Each row has a class, written after it.
[-218  128  812  592  -89   84 -198 -226 -387  129   65  247  226   67
  -88 -123  256 -218 -234   57    6 -112 -225  -71  -84  278  174  -87
    3 -280  128  -94  111]
regam
[-440  189  197  697  -37  -71 -370    4 -197  102  -66   13  385  -80
  -18   68  371  -14 -259 -114 -444  -94  -74 -106  -75  104 -126 -265
 -216 -482  205 -337   55]
regam
[  79   41   47  446 -153  171  -57  204 -297  -19  426  368  149   21
  130  -38   -2 -233  149  422  247  -42  154  -63 -181 -162  134   67
  -85  359  103  394  118]
lan
[ 181  360   62  214  -11  -42  -92  291 -211   37  -91    8  302  306
  393 -121 -151 -118  221  -59 -128 -170  507   94  330 -107  -16  237
  -87  107  189  295  199]
Rabok
[  54  148  381  465 -142   38 -482  -20 -380  197 -139  386  318 -373
  250 -177  204  -56  -74  148 -119   63 -171  -17 -364  -16  452 -252
 -159 -634 -347  104   34]
regam
[ -75   66  518  720  -28  168 -429  -60 -444  113  224  328  289  -36
  142 -153  299 -251 -296  -78  199   50 -374 -303 -451   38  426  128
 -123 -435 -145  -25  157]
Zevo
[  71  200  -45  348   42 -260 -130  149 -229 -105  365   97  222 -127
  258  -70 -304    0  116  382 -204   92  405 -479   -7 -143  128  106
 -155 -217   88  200  116]
Napak
[ 129  345 -144  245  191 -138 -299   57 -214  -15  149 -398  187  271
  262  -14 -149  -71   69 -262 -117 -126  422   -9  126   -2  331  207
    1 -381   -4   22  436]
Rabok
[ 260  281 -400  445  183  161 -215   51 -266  -41   68 -120  168  101
  227  -79 -163 -190    0 -177   67  -73  171 -174 -137  -66  211  109
 -105 -163  -32 -137  174]
Rabok
[ 446  617 -238  313   34  100 -388  395 -105   10 -331 -367  515 -276
  454 -290  -83  -13  252  -38 -369  -47  470 -389    6 -362  223  248
 -296 -262   35 -418  200]
fub
[-317   13  522  636  -36  255 -409 -113 -523  190   23  378  263 -124
   65 -231  373 -375 -331 -131   90  -58 -389 -183 -269  152  290  -95
   42 -202 -231   14  203]
ferud
[ 367  379 -230  679  -25   43 -410   53 -251 -101   -1 -347  526  117
  253  -79  -68 -353    1 -222 -325 -215  311   56   89  -40  272   98
 -307 -442  298 -424  202]
Napak
[ 497  401  -47  332 -184 -189 -449  111 -441  -18 -166 -280  498 -255
  305 -170 -202  -77  198  292 -209  -43  253 -272 -169 -133  365  -35
 -408 -355  156 -237  216]
Zevo
[ -56  -72  422  697 -151  502 -346 -175 -441  217   17  482  239    4
   80 -180  447 -369 -148 -120  398 -249 -276  268 -352    7  383    1
   37  -11 -146  207  149]
Loz
[ 314  278  190  519 -156  158 -316  222 -496 -160  224 -593  484  102
  -13  -36 -104 -296  -24   27 -157 -140  186 -244 -149   -3  527   24
 -111 -247  343 -239  547]
Loz
[-265   99  640  533   12   71 -318  -29 -328  106  186  145  313   17
 -108  -13  243 -183 -264  128 -440   88 -246 -166 -300  116  471 -159
  -79 -507  -53  -74  105]
pumev
[-212   24  255  356 -134  169 -280   43 -174   79  -72  234  146  140
  108 -150  232 -201 -277  -83  -56 -315 -347    0 -114  131  -62 -163
 -236  128  109 -203  -82]
regam
[  -5  243  746  221  -57  149 -262 -107 -268  203   -5  -22  311   62
  183 -305  256  -78  -56   86 -158  -77 -297  -27 -265  -14  307  137
 -106  -92 -128  -61  296]
revov
[-290   -1  301  575  -64  199 -217 -149 -295  245 -134  692  198  292
  173 -129  250 -146 -348 -353 -164 -181 -166  297  -15  195 -174    3
 -121 -267 -214    9 -204]
Rabok
[  10  126  -18  567   38   30 -326  109 -224 -167  189  -97  417  -15
  209  -58 -102 -262  148  253 -324 -155  608 -389  300  -48   87  135
   37 -261  484   79  411]
regam
[  85  183  721  175 -296 -181 -510 -146 -394   78  -15 -135  421 -218
  342 -121  151 -110  -26  188   97  -61 -199 -378 -446  102  899  -81
   93 -538 -197   54  366]
pumev
[  -1  307  205  297 -383   47 -483   39 -280   66 -234 -129  196 -208
  249 -354  105   38   14  126  137 -234  -81 -337 -190  134  260 -167
 -171 -229  -34 -351  331]
Napak
[ -26  428  198  154  315   20 -277  302 -174   16  130 -396  278  284
  128 -153  -69 -135   41   35 -412   -5  139 -323  249  -32  134  180
 -155 -115  197   -5  484]
revov
[-239 -277 -139  220   49  284 -406 -131 -115 -181   -6  111  135 -215
  203 -101  182  -14 -327 -202  183 -309 -667 -401 -329   84  -73 -277
  -39  -83 -249 -298   80]
Loz
[-372  124  717  321  -61  -47  -68  -37 -372  280  230  388 -110  244
 -131 -132  -12  -58 -226  181 -130  124 -229  -77 -162  293  226 -182
  -42 -264 -128  309   52]
tiga
[-112   49   35  454  158 -217 -322   84 -387  -86  503  142  326 -216
  295   81   37  -41  103  330 -117  -48  584 -290  224 -149  -72  177
   67 -278  118  237  353]
revov
[ -13  121 -216  213   40 -331 -237  254 -250 -226  220 -169   62 -164
  225 -160 -260  -96  161  267   11  -76  230 -420  218  -33  167  -31
  -59   53   45  211  410]
lan
[ 319  115  157  195   25    2 -209  186 -397   -6  196 -209  340   44
  324  -66  -90  -11    1 -195 -196 -281  392   90 -132 -287  103  230
 -175  -68  -15   75  239]
Zevo
[-229   63  305  467 -389 -168 -313  -32 -358  232    5  656   94 -280
  176 -225  184  148 -297  236   98  -13 -275 -214 -264   56 -299  -65
 -313 -126 -215 -149 -156]
Loz
[-317 -125  433  526  -21 -154 -276 -179 -288  249  298  568   67  -79
  174  -14  256  -32 -278  -63  -28   76  -37  -63 -177   50  176   78
  151 -507 -214  389   56]
Rabok
[-417  157  532  736 -256  122 -327   71 -332  181   11  381  231  -11
  -59 -101  226 -151  -97  173 -139   -2 -113   33 -119  177  317 -149
 -215 -162  268  182   16]
lan
[-250  -46    0  505  -46  108 -528 -111 -249    2   25  320  251 -344
  409 -197  339 -148 -158 -179  177 -227 -410    7  -83  -34 -109  -55
  -90   44 -210  -66  116]
Loz
[-382  148 -119  251  -71  242 -268  129 -115   60 -290  254  124   65
   82  -76   59 -138 -422 -442    0 -319 -245  -45 -229   84 -320 -305
  -53 -170 -420 -180   36]
fub
[ 254  617 -118  472  -26   57  -36  500 -322   12 -350 -116  419  139
  546 -201  -87  -16  229    4 -348 -307  598  134  148 -261 -373   30
 -291  117   97 -235  157]
revov
[  45  169 -268  487    9  198 -387  138 -405  -71  373  -38  425  -35
  231  217  -91 -294    9  122 -194 -158  394 -136 -241  -80  211 -212
   -3 -293   70   -5  225]
tiga
[-129  294  521  348  -13  263 -275  -21 -332  164   20  -20  284  101
   30  -44  179 -152 -320 -229 -115 -179 -384   10 -322  137   98 -293
 -157 -300  -76 -197  103]
Napak
[-175  147  689  483 -119 -153  -41   31 -294  118   31  105   44   61
  -18 -348   24  104 -149   66 -399  117 -252 -125  -63  125  -20  -48
  -61 -286 -113  -14  278]
tiga
[-315  133  695  452 -249  129 -181  -91 -282  248  132  355    1  279
  -42 -200  101 -155 -222  128  -43  -15 -283   31 -259  300  283 -139
  -45 -192  -44  215  143]
regam
[ -83  201 -109  356 -212  -49 -433  -48  -53  137 -125  339  346 -385
  296   22   72   27  -65   54  -52 -112   48 -116 -288 -104   42 -211
 -239 -499 -172   -6 -177]
fub
[-321  106  594  128  -96 -130 -174    1 -189   67  244  -11   95   65
   19  -81   73 -100 -149  243 -219  -55 -222 -322 -186  188  334 -157
   38  -56  -18   20  201]
lan
[ 111   44  672  280  -53  163 -336 -127 -277  139  268  261  263 -200
   72 -226  328 -128  -72  300  285  -94 -197 -431 -374  -94  466   84
   -2 -266 -208   66  251]
Napak
[-141 -162  604  424  -22  126 -295 -165 -309   14  171  117  300  -36
   76  -57  225 -269 -487 -161 -295 -191 -427 -191 -392  101  332 -136
  -24 -536 -144 -180   56]
lan
[-258  207  311  741   -8   76 -299  -69 -345  189   -8  419  235 -113
   74  -21  324 -119 -304 -118 -106   15 -296   17 -381  119   92 -201
  -28 -214 -171 -277 -104]
regam
[ -59  251  262  466  -44  183 -246  -14 -123  204 -107  684  136 -169
   51 -236   54 -135 -217   12  178  -47 -128 -219 -252  -22  -35  -29
    6 -116 -335   50  -49]
Napak
[-172 -126  525  479 -340   81 -232 -295 -440  111    1  474  416  -19
  132 -238  278 -134 -102  148 -180 -250 -430  160 -183  158  -89 -235
  -46  165 -196   30  127]
lan
[-509  173  603  630   67 -100 -243   79 -418  187  340  158  159  147
  -37    4  236  -41 -152  -71 -185  214 -259   49  -17  190   73 -108
   69 -164   39  339  373]
ferud
[ -82 -168  563  303  -40 -192  -12   71 -578    2  495   55   48  190
  184 -332 -165  -48 -109  -67 -336 -182   40 -113  333  130 -109  128
   70  289   37  337  358]
tiga
[  52  233  481  173    4 -132   22  135 -384   60  137 -130 -142  397
  317 -414  -67  -72   18   48    7 -124  -88  -80   81   95   19  283
 -143  426  100 -107  251]
Zevo
[ -97  214  247  574 -169  144 -469  -46 -413  176 -161  407  361 -100
  297 -215  288 -134 -274 -130  -51 -207 -292  -64 -239  103  -89 -140
 -140 -113 -191 -426  -10]
Napak
[ 265   76   24  425  -36 -120 -492    4 -329  -85   98   85  515  -70
  458  -68  -23 -130  215  168  125 -200  475 -150    5 -243  271  416
    3  -32  248  176  355]
ferud
[-213  -65  352  127  -95    5 -188 -171 -284    6  119  391   27 -132
  -33 -315  157    6 -256  306  194 -132 -470 -375 -251   52 -232  -33
 -235  152 -258 -257   42]
Napak
[-341    3  534  633    3  111 -396 -125 -390   19  184  221  224  -49
   -7 -109   88 -156 -385 -153 -166  -34 -382 -208 -357  162  152  -80
   68 -305  -85  -47  273]
Zevo
[ 151  451  275  437    7  115 -314  458 -520   49  -41 -264  417  -27
  250  -42   -9 -177  194  -97  -60  -46  588 -211  163   -5  531   23
  150 -206  207  212  459]
regam
[ -65  106  385  461 -236   42 -435  -17 -251  168 -174  477  532    6
   71   57  275 -289 -188   26  237 -135 -201 -228 -396    9  363  -89
    2 -231  -46  137   17]
tiga
[  34  160 -214  502  103  226 -371   74 -520 -191  212 -145  263 -296
  293 -160    5 -184  103  101   18    1   84 -309  -20  -20  121  -11
  -29   -7   64 -269  354]
Napak
[ 135  152  114  558  -83    0 -328  349 -308 -104  136  -10  449  -13
  178 -110 -139 -325  213  212 -194  -98  405 -238   99 -104  462  -54
  133  -78  203  464  525]
ferud
[ -52  287  221  437   90  -37 -279  345 -410  -97    4 -255  304   28
  200 -169 -127 -128  -48 -285 -584 -142  415   14  462   48 -145   -1
  -98 -376  112  -76  409]
Zevo
[  79  145  340  336  204  229 -252   48 -389  -79  253 -340  502  222
  279  -48   65 -213   72 -152 -300 -211  232 -154  210  -31  146  298
   68   60  360  -36  443]
lan
[ -27  303 -434  229   93 -400 -144  106 -160  -45  140   19 -130 -139
  288 -198 -402  140  335  409  -97   15  570 -183  561  -49 -458   32
 -207  -19  163  305  296]
pumev
[-158   91  130  384 -257   98 -402   -1 -219   69    3  210  202  -82
  274 -148  286 -105  -62   67   95 -141 -220  -54 -325   46  238  -85
 -124  -67 -178 -239   55]
tiga
[ 326  511   51  497  -10   13 -269  280 -286   45 -267 -301  432  -42
  211 -276  -67 -211  112  -27 -221 -135  330 -240   97 -137  244  195
 -153   17  274 -235  315]
revov
[ -36 -190 -103  214   63  112 -337 -110 -129   29  120  -76  393  -38
  228  152  225   13 -255 -594  -97 -239 -235   13 -378  -89  205 -114
 -141 -428 -277   53  -19]
Zevo
[ 341  164 -155  576 -257   52 -387   48 -487  -21  107   75  459 -211
  526 -146  -65  -86  125  140 -128 -234  325   -2 -173 -134  170   21
 -340  -76  120 -135    3]
regam
[ -97 -225  726  199 -364  171 -322 -121 -347   14   50   92  146  -18
  121 -266  372 -159 -198  128  200 -189 -617 -119 -344  159  347  -33
   32   44  -32 -110  307]
lan
[ 149  116  213  182 -297  334 -131   13 -160  155 -180  551  267  -80
  116 -193  -23 -341 -141  172  108 -162 -136 -247 -512   23  396 -238
  -15   15 -411  100 -188]
regam
[-286 -391  414  402 -382  -62 -244 -299 -512   32  453  226  179  -42
  106 -119  146 -126 -348  -11  -30 -203 -280 -116 -291  215  213 -114
  -53 -294 -224  204  198]
lan
[-162  309  622  182 -145 -187 -223   70  -30  171    4 -290  -11   74
    6 -355   92  -30  -29    1 -260  -19 -406  -22   78  126  231  -35
 -124   69  163   -7  336]
fub
[-327  133  336  264   23   81 -460  -80 -233  272   92  -91  124 -270
  137 -183  283  111  -91 -100 -330   13 -353 -250 -130  159  134 -339
  -62 -360 -168  -12  274]
Zevo
[-307  165  284  279 -145  -12 -225  -57 -185   84   53  418  274  -41
  -68   52   87 -238 -222  393  -45  -52  -54 -319 -355  125  251 -225
 -119 -303 -172  -53 -106]
revov
[ 182  298 -113  454   86  -20 -277  242 -191  -13 -125 -225  393 -106
  164 -189   96 -134  124 -175  -55  -81  323 -187  192 -248  166  373
 -244   27  230  -74  246]
lan
[-325   83  556  813 -186   39 -287  136 -469  106  -96  362  346  119
   46  -64  362 -269 -297  -69  -98  -72  -13   18 -124   90  137  -53
   61 -470  -42   28  263]
Loz
[-155  150  539  276  -76  -12 -314 -120 -202  165  224  -61  153  -51
   13 -184  218   64 -190   77 -224  -50 -381 -160 -167   46  -50  -24
 -174  -86   12 -169  260]
pumev
[  86  273  442  766  -38  219 -263   94 -628  -78  290  196  522  161
   27  -64  -57 -447   28  267  -13 -151  329  -70   39   14   96   94
   15   12  279  108  437]
ferud
[-321   28    0  748 -201   57 -450  -34 -202   56 -127  426  270 -131
  105  -83  256 -199 -165  -34    7  -80  -19  -26 -125   41  103  -56
  -86 -378   33   45   98]
Rabok
[ -89  -53  572  637 -426   92 -240 -215 -364  182  110  638  279 -104
  163 -241  194 -147 -167  275   63 -168 -121 -146 -234   68   23    0
 -135 -157  -25  152  -18]
pumev
